[[106 135 142 137 123]
 [120 134 138 146 138]
 [130 123 139 136 121]] => 139

[[128 133 138 127]
 [131 135 132 117]
 [131 130 133 156]] => 133

[[126 135 119 127 122]
 [126 138 148 127 151]
 [126 131 126 151 129]] => 126

[[115 138 123 133 100]
 [119 134 124 135 105]
 [118 134 125 132 101]] => 125

[[150 143 136 145]
 [147 152 140 143]
 [138 145 109 128]] => 109

[[151 140 144 119 110 121]
 [147 140 145 116 111 122]
 [150 142 144 117 108 120]] => 144

[[127 129 105 142 131 108 121]
 [128 143 153 145 120 132 132]
 [130 148 135 111 128 109 115]] => 135

[[105 119 134 128 108]
 [106 120 133 128 108]
 [105 120 134 128 107]] => 134

[[121 127 116 122]
 [117 128 107 106]
 [113 124 121 105]] => 121
---
[124 123 124 127 152] gives 123

[111 102 134 152 125 138] gives 134

[152 119 127 128 106  98 111] gives 128

[128 154 139 142 144] gives 154

[[129 135 134 139 138 128 139]
 [124 131 122 118 133 132 128]
 [149 120 113 111 126 107 101]] gives 111

[108 121 138 150 148] gives 121

[[147 149 153 147 147]
 [143 145 148 143 143]] gives 145

[154 123 125 129 146 135 115] gives 129

[[147 116 105 121 122  99 108]
 [116 144 145 136 138 153 143]] gives 136
---
[[102 115 126 102]
 [116 121 129 131]] value 116

[156 124 116 139 153] value 153

[110 110 109 149 146] value 146

[[126 107 129 106 125 136 131]
 [127 108 130 106 125 137 131]] value 125

[[113 147 130 116]
 [108 101 146 101]] value 108

[[149 105 108 106 102]
 [140 115 117 116 113]
 [141 114 116 115 112]] value 102

[125 151 128 131 130] value 130

[137 142  99 141 133] value 133
---
(131, 149, 110, 142, 137) -> 131
(150, 148, 144, 125) -> 150
(149, 128, 126, 148) -> 149
(123, 108, 114, 103, 145, 106, 106) -> 123
(128, 128, 113, 105, 151) -> 128
(158, 122, 144, 154, 114) -> 158
(125, 132, 119, 105, 141, 137, 110) -> 125
(138, 140, 140, 153) -> 138
(125, 150, 125, 124) -> 125
---
[129 127 141 130 106 119 145]	129
[118 132 120 130 150]	118
[144 118 140 133 102 122 143]	144
[123 119 111  98]	123
[131 106 128 127]	131
[156 108 141 138 127 134]	156
[106 153 135 156 103]	106
---
[109 148 139 135 106 139 145] >> 148

[[150 114 127 127]
 [145 148 128 129]
 [157 149 126 129]] >> 157

[110 128 112 106] >> 128

[143 125 155 142 143 147] >> 155

[150 118 124 134 129] >> 150

[155 124 126 127] >> 155

[118 121 119 106 135] >> 135

[144 123 135 107 116] >> 144

[107 151 112 117 114 142] >> 151
---
[[119 139 137  99 114 142]
 [120 142 141 103 117 145]
 [123 150 125 108 130 152]] gives 125

[[127 120 123 119 125 137 128]
 [134 125 123 139 138 117 119]
 [148 134 109 153 129 132 123]] gives 109

[[144 151 139 145]
 [148 125 110 119]
 [127 128 127 128]] gives 127

[[141 106 134 126 124 124 157]
 [136 146 136 128 128 128 119]
 [151 122 145 113 110 111 141]] gives 145

[[126 134 124 130 118 126 136]
 [128 120 128 133 107 143 127]
 [141 119 132 135 122 122 125]] gives 132

[[145 119 145 110]
 [137 112 140 119]
 [104 135 105 155]] gives 105

[[126 100 107 149]
 [138 129 103 118]
 [102 123 106 144]] gives 106

[[139 143 142 112 111 111 140]
 [143 144 145 120 111 117 142]
 [149 148 150 136 102 135 122]] gives 150

[[156 106 103 105]
 [132 139 139 138]
 [146 113 108 109]] gives 108

[[135 129 131 152 143 141]
 [133 136 121 130 125 123]
 [110 134 121 112 138 112]] gives 121
---
[[118 123 131 132 130 112 133]
 [141 130 129 133 112 123 125]
 [124 122 127 124 107 150 122]] ans = 130

[[116 122 138 115 143]
 [112 123 138 115 150]] ans = 143

[138 108 141 136 152 148] ans = 152

[146 126 117 105 102] ans = 102

[121 137 105 135 121 114] ans = 121

[107 129 116 111 109] ans = 109

[[123 122 111 144 119 150]
 [123 146 128 135 142 116]] ans = 119

[[145 119 144 137 127]
 [133 137 151  99 134]] ans = 127

[[139 110 143 153 103 136]
 [150 123 123 139  98 125]
 [151 140 101 108 120 115]] ans = 103
---
[127 103 137 101 130] gives 137, 137

[[129 118 126 130 125 153 156]
 [129 113 132 107 106 150 150]
 [134 129 132 115 115 105 105]] gives 107, 156

[154 135 126 133 136] gives 126, 154

[105 145 127 133 108] gives 127, 145

[128 141 126 134 153] gives 126, 153

[[130 120 125 128 107 128 122]
 [128 124 127 127 115 127 128]
 [129 113 132 127 128 125 123]] gives 127, 132
---
[136 106 118 124] => 136, 124

[[119 143 142 107 114 103 126]
 [118 110 111 113 120 117 121]] => 119, 121

[[123 123 117 127]
 [102 143 117 154]] => 123, 154

[138 124 100 148 113] => 138, 113

[[107 136 107 129 138]
 [111 137 106 114 140]
 [145 125 145 112 122]] => 107, 122

[128 135 154 146 125 140] => 128, 140

[[110 117 115 119 110]
 [108 115 109 122 108]
 [103 112 101 123 102]] => 110, 102
---
[[136, 118, 121, 127, 123], [136, 132, 150, 126, 106], [140, 126, 113, 135, 117]] --> 126
[[132, 120, 152, 132], [132, 133, 126, 118], [109, 137, 129, 138]] --> 137
[[135, 146, 144, 112, 109], [137, 144, 109, 122, 124], [150, 140, 106, 151, 114]] --> 140
[[141, 121, 133, 112, 135, 148], [106, 122, 112, 116, 137, 135], [130, 144, 140, 147, 120, 119]] --> 144
[[126, 133, 110, 142, 109], [126, 133, 109, 143, 109], [126, 127, 110, 131, 151]] --> 127
[[145, 128, 142, 136, 129, 131], [128, 128, 127, 128, 128, 129], [153, 128, 144, 142, 130, 135]] --> 128
---
[[148 148 105 100]
 [113 111 149 141]
 [157 104 147 139]] yields 148

[[139 126 128 136 143 141]
 [154 115 127 140 158 154]
 [123 128 142 120 109 133]] yields 139

[[139 118 127 130 118]
 [129 130 131 142 127]
 [150 134 124 129 140]] yields 139

[[127 124 129 131]
 [115 132 107 133]
 [131 129 127 130]] yields 127

[[137 105 109 118 126]
 [128 129 128 128 128]
 [114 136 110 135 147]] yields 137

[[118 121 115 120 127 143]
 [137 100 123 107 109 137]
 [123 131 135 119 120 136]] yields 118

[[116 115 134 145 145 134]
 [120 128 130 133 134 130]
 [114 123 142 154 147 142]] yields 116

[[109 137 152 125 150]
 [112 135 149 127 148]
 [109 140 153 123 149]] yields 109

[[120 138 112 103 133]
 [135 120 131 138 127]
 [122 136 116 108 131]] yields 120
---
[116 135 126 105 111 117 148] result: 126

[[119 140 115 105 132 113]
 [140 115 134 145 126 144]] result: 134

[[116 126 117 149 129]
 [113 114 126 119 100]] result: 126

[[115 117 149 124 143 136 138]
 [116 119 152 128 137 135 141]] result: 152

[[109 139 152 123 150]
 [116 133 142 126 142]] result: 142

[[117 134 140 124 140]
 [120 132 138 126 137]
 [137 112 101 132 115]] result: 101
